Small tables with named rows and columns. After each table, cells are looked up by row and column.

sul
|  | gov | rifim | timul |
|---|---|---|---|
| fusad | 147 | 126 | 246 |
| ler | 135 | 95 | 184 |
| vig | 137 | 156 | 168 |
| naf | 135 | 144 | 71 |
| lilukug | 134 | 187 | 127 |
| bog | 129 | 180 | 23 |
| reborad | 115 | 55 | 197 |
| ziv | 129 | 205 | 64 |
| falelu | 124 | 85 | 51 |

timul of fusad = 246
gov of naf = 135
gov of bog = 129
gov of ler = 135
timul of bog = 23
rifim of reborad = 55
rifim of naf = 144
timul of ler = 184
timul of vig = 168
rifim of fusad = 126
timul of reborad = 197
gov of falelu = 124
rifim of vig = 156
gov of reborad = 115
Which row has the largest gov? fusad

Table vumuno
|  | zut | fesokom |
|---|---|---|
| kot | 6481 | 1635 |
| pelaleg | 6251 | 2209 |
| bar | 4764 | 8651 |
| mivufub | 6198 | 2042 |

mivufub, fesokom: 2042
kot, fesokom: 1635
bar, zut: 4764
pelaleg, zut: 6251
mivufub, zut: 6198
bar, fesokom: 8651
kot, zut: 6481
pelaleg, fesokom: 2209

sar =
	zof	fes	vumodi	milagig	fusu	dekivif
govopu	23	17	-1	62	-32	8
mik	10	6	-28	5	27	-1
zipil	26	20	34	66	-41	21
nikubi	26	20	34	73	-50	22
pil	27	21	39	74	-50	24
kef	6	14	-1	-39	78	10
dar	22	15	-7	54	-21	5
devotir	6	9	-10	-19	59	14
zuka	13	19	26	-30	70	19
tezogid	27	21	30	76	-52	20
fof	27	20	14	78	-49	15
kipezel	12	19	30	-34	79	27
lek	27	22	38	68	-44	20

What is the zof of mik in sar? 10
What is the dekivif of devotir in sar? 14
What is the milagig of pil in sar? 74
What is the milagig of devotir in sar? -19
What is the milagig of zuka in sar? -30
What is the fes of devotir in sar? 9
What is the dekivif of govopu in sar? 8
What is the fusu of zipil in sar? -41
What is the milagig of nikubi in sar? 73
What is the zof of dar in sar? 22
What is the milagig of zipil in sar? 66

Table bidavuk
|  | tov | tolus | dud | kanof | gif | ludoro | tufilev | gid | ril | gidalu |
|---|---|---|---|---|---|---|---|---|---|---|
| kiko | 106 | 98 | 132 | 93 | 243 | 179 | 164 | 99 | 92 | 184 |
| bor | 182 | 125 | 209 | 188 | 119 | 143 | 135 | 178 | 176 | 130 |
| goz | 81 | 236 | 49 | 136 | 5 | 43 | 117 | 169 | 126 | 58 |
| lom | 207 | 133 | 219 | 168 | 217 | 153 | 82 | 167 | 176 | 144 |
| vonu | 216 | 125 | 209 | 171 | 213 | 168 | 80 | 158 | 177 | 149 |
| nam | 217 | 124 | 219 | 163 | 185 | 152 | 108 | 156 | 177 | 131 |
| bup | 177 | 136 | 215 | 185 | 101 | 135 | 143 | 172 | 172 | 124 |
| sos | 204 | 140 | 199 | 179 | 173 | 150 | 93 | 165 | 188 | 136 |
| koga | 185 | 151 | 150 | 179 | 166 | 137 | 101 | 166 | 183 | 136 |
| ner | 175 | 144 | 203 | 161 | 155 | 123 | 89 | 173 | 161 | 118 |
| damoli | 198 | 136 | 194 | 170 | 201 | 145 | 98 | 170 | 176 | 139 |
| tatur | 86 | 170 | 22 | 128 | 8 | 111 | 186 | 118 | 131 | 121 |
| foponaf | 191 | 121 | 237 | 180 | 89 | 143 | 150 | 175 | 169 | 131 |

ril of foponaf is 169
kanof of vonu is 171
ludoro of nam is 152
tov of ner is 175
ril of nam is 177
dud of kiko is 132
gidalu of vonu is 149
Which row has the largest kanof? bor

